Below are the code and all the weights of a small trained network. Each question names an input and a class and asks about switching units off, where a switched-off unit gives its printed mean instead of its output.

import numpy as np


def w(rows, s, z=0):
    codes = np.array(rows[::2]) - 128.0
    scale = np.full(codes.shape[1], s)
    scale[-1] = z or s
    return codes * scale


def norm(h):
    return h / np.sqrt((h * h).mean(-1, keepdims=True) + 1e-5)


def f(y):
    return np.maximum(y, 0)


def log_softmax(a):
    a = a - a.max(-1, keepdims=True)
    return a - np.log(np.exp(a).sum(-1, keepdims=True))


def net(x, mask):
    res = np.array(x, float).reshape(1, 4) / 4 @ E
    u = 0
    for l in range(4):
        y = f(norm(res) @ A[l][:, :-1].T + A[l][:, -1])
        res = res + np.where(mask[u : u + 6], y, B[l][:, -1]) @ B[l][:, :-1]
        u += 6
    return log_softmax(norm(res)[-1] @ U[:, :-1].T + U[:, -1])


A, B = {}, {}
E = w([
[124,211,70,151,175,86,158,110,132,101],'x0',
[113,83,178,106,136,25,70,125,97,181],'x1',
[99,126,112,94,139,146,78,129,124,254],'x2',
[121,92,94,106,158,137,120,238,52,133],'x3',
],0.0098)
A[0] = w([
[126,142,93,154,91,176,134,76,182,141,130],'L0N1',
[135,177,150,112,130,184,146,159,174,69,67],'L0N2',
[159,143,172,176,108,254,186,116,154,170,198],'L0N3',
[128,149,141,146,110,184,187,84,182,74,188],'L0N4',
[150,170,94,155,122,79,144,124,154,139,177],'L0N5',
[164,92,131,139,85,211,185,129,169,64,3],'L0N6',
],0.008,0.0025)
B[0] = w([
[196,176,206,135,144,179,55,156,169,76,218],'L0N1',
[165,168,127,183,75,106,188,120,181,169,196],'L0N2',
[194,115,59,127,20,140,174,130,171,121,250],'L0N3',
[170,151,128,199,160,171,120,94,58,69,254],'L0N4',
[93,140,113,86,165,73,153,82,129,66,201],'L0N5',
[156,106,83,255,68,146,250,74,150,91,219],'L0N6',
],0.0081,0.0057)
A[1] = w([
[109,57,165,142,104,80,67,204,52,132,73],'L1N1',
[183,96,198,216,2,120,96,117,117,169,169],'L1N2',
[101,111,164,143,180,31,162,175,135,89,1],'L1N3',
[145,39,107,121,168,100,96,172,29,163,17],'L1N4',
[142,151,121,115,152,140,94,111,188,188,148],'L1N5',
[110,70,66,123,95,207,125,228,68,192,77],'L1N6',
],0.0071,0.0022)
B[1] = w([
[172,94,136,201,95,158,152,95,140,194,215],'L1N1',
[166,77,125,66,133,148,102,183,177,130,253],'L1N2',
[207,164,65,133,77,102,175,149,92,155,168],'L1N3',
[149,123,171,143,139,185,149,131,107,192,208],'L1N4',
[143,84,186,183,136,103,150,71,129,124,178],'L1N5',
[63,105,192,2,81,119,64,165,191,126,225],'L1N6',
],0.0091,0.007)
A[2] = w([
[141,118,161,119,168,152,109,94,64,216,145],'L2N1',
[92,87,103,68,135,222,119,232,55,154,46],'L2N2',
[6,175,81,61,90,92,150,60,141,191,190],'L2N3',
[61,175,86,114,175,212,174,254,82,178,69],'L2N4',
[42,122,172,122,171,128,114,102,104,209,3],'L2N5',
[54,159,90,132,110,244,68,14,205,95,146],'L2N6',
],0.0069,0.0045)
B[2] = w([
[71,115,129,28,231,244,130,161,154,103,248],'L2N1',
[185,22,197,93,6,134,81,56,249,148,226],'L2N2',
[124,141,90,165,101,111,182,194,37,15,220],'L2N3',
[245,61,50,132,41,93,15,79,254,56,181],'L2N4',
[46,141,80,96,165,198,40,152,9,97,179],'L2N5',
[214,51,199,164,177,145,89,228,121,99,255],'L2N6',
],0.0063,0.0043)
A[3] = w([
[122,156,74,96,101,1,138,136,97,115,59],'L3N1',
[178,128,200,110,104,76,126,180,156,134,117],'L3N2',
[128,175,129,140,163,47,115,104,121,78,65],'L3N3',
[135,98,111,127,147,57,87,91,142,73,188],'L3N4',
[44,114,95,105,86,134,152,178,136,142,105],'L3N5',
[102,132,193,171,203,129,170,118,135,94,1],'L3N6',
],0.01,0.004)
B[3] = w([
[83,26,16,75,33,58,254,93,214,191,188],'L3N1',
[23,128,79,75,89,104,82,134,145,235,253],'L3N2',
[25,176,120,59,164,65,52,61,105,176,205],'L3N3',
[56,168,156,160,123,216,101,86,86,4,211],'L3N4',
[140,162,231,85,173,89,39,211,49,143,168],'L3N5',
[112,92,248,111,182,137,66,201,112,175,163],'L3N6',
],0.0081,0.0058)
U = w([
[84,246,238,185,220,92,60,65,89,31,137],'0',
[167,32,215,11,47,145,37,176,222,211,172],'1',
[53,222,141,173,125,160,170,217,147,162,11],'2',
[18,158,45,58,126,15,166,18,121,118,153],'3',
[200,98,68,192,116,71,224,213,55,214,97],'4',
[53,168,136,56,229,132,101,222,27,166,75],'5',
[170,65,127,126,183,169,167,205,67,191,58],'6',
[221,157,83,215,54,222,223,147,205,6,190],'7',
],0.012,0.011)

Each question gives the input, the list of numbers given to net, and the class t.
The units are the neurons (one row each of A and B). Each row of codes is followed by its name. A weight is (code - 128) times the scale printed after its matrix; where a second scale follows, it is the last column's (A, B and U).
mask holds one flag per neuron, layer by layer. A switched-off neuron (its flag False) gives its mean, the last column of its row in B, instead of its output. The means were averaged over made-up inputs and are rounded, as every weight is.
A unit's drop is (log p(t) with every unit on - log p(t) with that unit switched off) / (log p(t) with every unit on - log p(t) with every unit switched off).
top k neurons: the k neurons with the biggest drops, biggest first
top k neurons in layer l: the k neurons of layer l with the biggest drops, biggest first
drop when u is switched off: that unit's drop, to one decimal
input [0,5,0,-7], class 3: top 4 neurons -> [L3N2; L1N4; L0N4; L1N1]
input [8,3,8,2], class 5: top 3 neurons in layer 0 -> [L0N6; L0N3; L0N2]
input [6,-1,-7,1], class 3: top neuron -> [L3N3]
input [-3,6,-5,-7], class 3: top 2 neurons -> [L3N2; L0N3]
input [7,8,0,7], class 4: top 3 neurons -> [L1N3; L1N2; L1N6]
input [7,-2,7,3], class 3: top 2 neurons -> [L2N4; L0N5]
input [8,2,7,-3], class 3: top 2 neurons in layer 3 -> [L3N1; L3N3]
input [1,-6,8,-7], class 7: top 2 neurons -> [L1N6; L0N3]
input [0,4,-4,2], class 4: top 2 neurons -> [L1N3; L1N6]
input [5,-1,0,7], class 1: top 2 neurons -> [L2N2; L0N6]
input [7,0,-4,-1], class 3: top 2 neurons in layer 3 -> [L3N1; L3N3]
input [0,1,0,-4], class 0: top 2 neurons in layer 3 -> [L3N4; L3N1]
input [6,-3,7,-8], class 0: top 2 neurons in layer 0 -> [L0N5; L0N6]
input [5,0,-7,-2], class 0: top 2 neurons in layer 0 -> [L0N4; L0N3]
input [1,0,5,0], class 5: top neuron -> [L0N3]
input [7,3,6,-6], class 0: top 2 neurons in layer 0 -> [L0N3; L0N1]
input [7,2,-3,-2], class 3: drop when L3N1 is switched off -> 0.2
input [0,2,-5,-3], class 0: drop when L0N3 is switched off -> 0.2
input [-7,3,-8,-6], class 7: drop when L0N6 is switched off -> 0.1
input [1,4,-6,4], class 4: drop when L1N3 is switched off -> 0.2
input [5,7,2,-6], class 3: top neuron -> [L3N1]
